Below are the code and all the weights of a small trained network. Each question names an input and a target symbol and asks about switching units off, where a switched-off unit gives its printed mean instead of its output.

import numpy as np


def w(rows, s, z=0):
    codes = np.array(rows[::2]) - 128.0
    scale = np.full(codes.shape[1], s)
    scale[-1] = z or s
    return codes * scale


def f(y):
    return y / 2 * (1 + np.tanh(0.7978845608 * (y + 0.044715 * y**3)))


def softmax(a):
    e = np.exp(a - a.max(-1, keepdims=True))
    return e / e.sum(-1, keepdims=True)


def log_softmax(a):
    a = a - a.max(-1, keepdims=True)
    return a - np.log(np.exp(a).sum(-1, keepdims=True))


def net(x, mask):
    ids = ['ΠΦΨΩαβδεζηθλμξστ'.index(c) for c in x.split()]
    T = len(ids)
    res = E[ids] + P[:T]
    q, k, v = (res @ M[0].T for M in (Q, K, V))
    z = softmax(np.where(np.tri(T) > 0, q @ k.T / 2**0.5, -1e9)) @ v
    res = res + np.where(mask[0], z, O[0][:, -1]) @ O[0][:, :-1]
    y = f(res @ A[0][:, :-1].T + A[0][:, -1])
    res = res + np.where(mask[1:9], y, B[0][:, -1]) @ B[0][:, :-1]
    return log_softmax(res[-1] @ U[:, :-1].T + U[:, -1])


Q, K, V, O, A, B = {}, {}, {}, {}, {}, {}
E = w([
[196,96,190,210],'Π',
[73,73,73,78],'Φ',
[174,127,135,39],'Ψ',
[173,156,135,72],'Ω',
[202,169,138,115],'α',
[119,206,124,160],'β',
[104,165,109,149],'δ',
[59,106,118,195],'ε',
[221,127,198,208],'ζ',
[142,119,72,92],'η',
[156,91,143,192],'θ',
[121,100,133,108],'λ',
[29,42,145,112],'μ',
[166,251,144,117],'ξ',
[136,127,124,149],'σ',
[139,49,110,85],'τ',
],0.02)
P = w([
[122,212,104,122],'0',
[254,72,196,195],'1',
[207,96,130,171],'2',
[160,155,92,157],'3',
[117,182,77,117],'4',
[90,93,42,29],'5',
[193,95,160,157],'6',
[178,122,137,152],'7',
[135,99,85,97],'8',
[165,92,128,134],'9',
],0.0074)
Q[0] = w([
[254,171,120,149],'H0',
[116,168,175,99],'H0',
],0.005)
K[0] = w([
[118,176,13,165],'H0',
[254,17,84,86],'H0',
],0.0045)
V[0] = w([
[45,141,116,127],'H0',
[56,254,65,94],'H0',
],0.0059)
O[0] = w([
[63,115,72,183,7],'H0',
[220,167,84,254,212],'H0',
],0.012,0.0013)
A[0] = w([
[116,218,158,168,100],'N0',
[222,192,125,42,51],'N1',
[212,163,143,133,92],'N2',
[193,110,109,125,173],'N3',
[130,240,230,118,253],'N4',
[254,177,148,38,59],'N5',
[220,79,128,125,224],'N6',
[27,49,134,165,219],'N7',
],0.0091,0.0044)
B[0] = w([
[90,116,102,184,196],'N0',
[108,173,183,79,174],'N1',
[132,172,71,61,210],'N2',
[90,152,64,214,186],'N3',
[125,40,107,14,254],'N4',
[152,238,208,156,196],'N5',
[71,88,98,162,230],'N6',
[221,254,155,143,164],'N7',
],0.0087,0.0082)
U = w([
[128,19,168,84,255],'Π',
[141,92,91,144,121],'Φ',
[99,103,147,143,40],'Ψ',
[200,81,104,119,72],'Ω',
[169,168,195,148,85],'α',
[213,77,2,136,171],'β',
[67,123,104,189,152],'δ',
[116,108,152,159,12],'ε',
[150,223,240,178,206],'ζ',
[122,147,156,169,54],'η',
[1,131,221,191,89],'θ',
[140,93,128,131,15],'λ',
[79,100,160,164,121],'μ',
[143,120,113,163,31],'ξ',
[76,122,157,171,90],'σ',
[148,72,133,120,61],'τ',
],0.007,0.0048)

Each question gives the input, a string of symbols that net reads in full, and the target symbol t.
The units are the heads (2 rows each of Q, K, V and O) and the neurons (one row each of A and B). Each row of codes is followed by its name. A weight is (code - 128) times the scale printed after its matrix; where a second scale follows, it is the last column's (O, A, B and U).
mask holds one flag per unit, heads first, then neurons. A switched-off unit (its flag False) gives its mean, the last column of its rows in O or B, instead of its output. The means were averaged over made-up inputs and are rounded, as every weight is.
A unit's drop is (log p(t) with every unit on - log p(t) with that unit switched off) / (log p(t) with every unit on - log p(t) with every unit switched off).
The circuit of an input: a set's keep is (log p(t) with only the set's units on - log p(t) with every unit switched off) / (log p(t) with every unit on - log p(t) with every unit switched off). Starting from all 9 units, units are removed one at a time, each time the one whose removal leaves the highest keep (on an exact tie, the one counted first), for as long as the keep stays at least 0.8.
units of the circuit, in order: the units of the circuit, biggest drop first
top k neurons: the k neurons with the biggest drops, biggest first
drop of u: that unit's drop, to one decimal
input β ε Ω β, target β: top 3 neurons -> [N5 N4 N1]
input λ θ Π θ Π β, target Π: units of the circuit, in order -> [H0 N4 N3]
input β β δ ζ, target β: top 2 neurons -> [N2 N4]
input Π Π θ Φ ζ, target Π: units of the circuit, in order -> [H0 N4]
input β ζ β Π, target β: top 4 neurons -> [N2 N1 N5 N3]
input β δ Π, target β: units of the circuit, in order -> [H0 N2 N1]
input β β β δ, target β: top 2 neurons -> [N5 N1]
input Π β Π, target Π: units of the circuit, in order -> [H0]
input Φ ξ β Ψ, target ζ: top 2 neurons -> [N5 N1]
input Π σ β Φ δ τ Ω α, target ζ: drop of N5 -> 1.6
input Π β δ Φ Ψ Π Ω, target ζ: drop of N4 -> -0.1
input Π Ω μ Π, target Π: drop of N6 -> 0.0
